Here is a tiny trained network, its code and every weight. The questions are about switching its units off for an input and a target symbol, where a switched-off unit gives its printed mean instead of its output.

import numpy as np


def w(rows, s, z=0):
    codes = np.array(rows[::2]) - 128.0
    scale = np.full(codes.shape[1], s)
    scale[-1] = z or s
    return codes * scale


def norm(h):
    return h / np.sqrt((h * h).mean(-1, keepdims=True) + 1e-5)


def f(y):
    return np.maximum(y, 0)


def softmax(a):
    e = np.exp(a - a.max(-1, keepdims=True))
    return e / e.sum(-1, keepdims=True)


def log_softmax(a):
    a = a - a.max(-1, keepdims=True)
    return a - np.log(np.exp(a).sum(-1, keepdims=True))


def net(x, mask):
    ids = ['ΓΘΞΣαβδεημψω'.index(c) for c in x.split()]
    T = len(ids)
    res = E[ids] + P[:T]
    r = norm(res)
    for j in range(3):
        rows = slice(2 * j, 2 * j + 2)
        q, k, v = (r @ M[0][rows].T for M in (Q, K, V))
        z = softmax(np.where(np.tri(T) > 0, q @ k.T / 2**0.5, -1e9)) @ v
        o = O[0][rows]
        res = res + np.where(mask[j], z, o[:, -1]) @ o[:, :-1]
    y = f(norm(res) @ A[0][:, :-1].T + A[0][:, -1])
    res = res + np.where(mask[3:15], y, B[0][:, -1]) @ B[0][:, :-1]
    return log_softmax(norm(res)[-1] @ U[:, :-1].T + U[:, -1])


Q, K, V, O, A, B = {}, {}, {}, {}, {}, {}
E = w([
[142,14,46,153],'Γ',
[213,136,144,155],'Θ',
[23,16,250,24],'Ξ',
[40,223,149,132],'Σ',
[215,137,144,155],'α',
[226,135,155,75],'β',
[123,69,81,201],'δ',
[209,152,109,132],'ε',
[175,159,199,159],'η',
[148,134,33,138],'μ',
[116,81,57,185],'ψ',
[126,96,180,240],'ω',
],0.014)
P = w([
[184,3,152,52],'0',
[185,30,152,72],'1',
[176,52,149,78],'2',
[175,75,148,89],'3',
[167,95,148,97],'4',
[159,115,149,103],'5',
[150,133,149,110],'6',
[143,151,147,114],'7',
[139,168,150,118],'8',
[145,189,152,122],'9',
[137,201,155,127],'10',
[123,213,155,128],'11',
],0.0059)
Q[0] = w([
[211,212,213,96],'h0',
[220,138,78,33],'h0',
[60,36,84,80],'h1',
[1,112,163,73],'h1',
[67,33,123,82],'h2',
[55,96,55,170],'h2',
],0.038)
K[0] = w([
[158,252,216,110],'h0',
[247,152,6,67],'h0',
[128,17,100,70],'h1',
[84,142,216,24],'h1',
[117,6,135,43],'h2',
[41,63,55,179],'h2',
],0.028)
V[0] = w([
[135,193,39,151],'h0',
[79,172,105,18],'h0',
[145,136,249,163],'h1',
[40,141,175,182],'h1',
[141,97,44,88],'h2',
[114,170,219,162],'h2',
],0.015)
O[0] = w([
[181,73,90,199,38],'h0',
[166,95,35,67,3],'h0',
[158,254,121,152,198],'h1',
[35,192,108,202,12],'h1',
[109,173,87,210,99],'h2',
[159,68,175,34,155],'h2',
],0.0098,0.0063)
A[0] = w([
[34,80,205,178,211],'n0',
[123,76,91,186,126],'n1',
[141,184,171,76,87],'n2',
[140,50,54,69,196],'n3',
[160,182,169,90,92],'n4',
[197,66,64,157,77],'n5',
[157,142,231,141,74],'n6',
[226,153,147,137,88],'n7',
[187,173,8,92,254],'n8',
[148,26,134,79,190],'n9',
[18,171,139,71,158],'n10',
[208,232,143,159,97],'n11',
],0.013,0.0047)
B[0] = w([
[81,101,76,57,223],'n0',
[127,103,55,105,176],'n1',
[125,78,47,118,247],'n2',
[153,57,91,192,185],'n3',
[132,91,39,146,245],'n4',
[151,183,209,145,171],'n5',
[170,150,115,215,254],'n6',
[143,64,172,100,243],'n7',
[135,250,161,103,186],'n8',
[66,210,132,89,225],'n9',
[151,105,231,148,223],'n10',
[39,147,170,130,236],'n11',
],0.027,0.0076)
U = w([
[145,204,94,188,167],'Γ',
[115,135,136,135,71],'Θ',
[115,129,142,132,57],'Ξ',
[107,136,140,129,48],'Σ',
[150,66,157,206,255],'α',
[158,211,92,58,238],'β',
[60,109,22,127,152],'δ',
[154,194,237,149,208],'ε',
[219,79,117,58,38],'η',
[61,48,211,56,38],'μ',
[20,163,120,116,123],'ψ',
[1,188,160,208,107],'ω',
],0.012,0.003)

Each question gives the input, a string of symbols that net reads in full, and the target symbol t.
The units are the heads (2 rows each of Q, K, V and O) and the neurons (one row each of A and B). Each row of codes is followed by its name. A weight is (code - 128) times the scale printed after its matrix; where a second scale follows, it is the last column's (O, A, B and U).
mask holds one flag per unit, heads first, then neurons. A switched-off unit (its flag False) gives its mean, the last column of its rows in O or B, instead of its output. The means were averaged over made-up inputs and are rounded, as every weight is.
A unit's drop is (log p(t) with every unit on - log p(t) with that unit switched off) / (log p(t) with every unit on - log p(t) with every unit switched off).
The circuit of an input: a set's keep is (log p(t) with only the set's units on - log p(t) with every unit switched off) / (log p(t) with every unit on - log p(t) with every unit switched off). Starting from the 12 units with the biggest drops (on a tie, the unit counted first), units are removed one at a time, each time the one whose removal leaves the highest keep (on an exact tie, the one counted first), for as long as the keep stays at least 0.8.
circuit, biggest first: the units of the circuit, biggest drop first
unit that matters most: the unit with the biggest drop
k most important neurons: the k neurons with the biggest drops, biggest first
heads that matter: for each layer, one digit per head in row order, 1 if its drop is at least 0.15 and else 0, layers parted by /
input Θ ε α Σ η, target α: 2 most important neurons -> (n6; n9)
input α δ β α β α ω α α Γ ω ε, target ω: circuit, biggest first -> (n11)
input α α η Ξ Θ, target η: circuit, biggest first -> (h2; n10; n0)
input α Ξ ε Θ, target ε: heads that matter -> 010
input Ξ α Ξ β ψ Ξ β, target ψ: 3 most important neurons -> (n9; n6; n10)
input α ψ ε, target ψ: circuit, biggest first -> (n9; h1)
input Ξ α ε Ξ β, target ε: heads that matter -> 111
input α α Ξ α α δ ε, target ε: circuit, biggest first -> (n5; h0)
input Θ β Ξ α α η Ξ μ Γ Ξ ε, target ε: heads that matter -> 000
input Σ δ α Θ, target δ: 4 most important neurons -> (n0; n10; n6; n11)
input α μ α α α Ξ δ α α, target δ: heads that matter -> 011
input α α μ ε α α ε β, target ε: heads that matter -> 100
input δ Γ α, target δ: heads that matter -> 110
input ε α Ξ α Ξ η α, target η: unit that matters most -> h2
input Γ α μ ω, target ω: heads that matter -> 000
input Ξ α ε Ξ α α Γ α Γ α ψ α, target ψ: heads that matter -> 011
input ψ δ α β, target δ: heads that matter -> 010
input α Σ Σ, target ε: heads that matter -> 110
input ψ Γ Ξ α α α β α, target β: circuit, biggest first -> (n8; h0)
input μ β α Θ, target β: heads that matter -> 110
input β ψ α β α μ ω α α μ Ξ α, target μ: unit that matters most -> h1
input α α Ξ α Θ α α ω Ξ Θ, target ω: heads that matter -> 010
input Ξ δ α Ξ β β μ ε, target μ: 4 most important neurons -> (n6; n9; n4; n5)
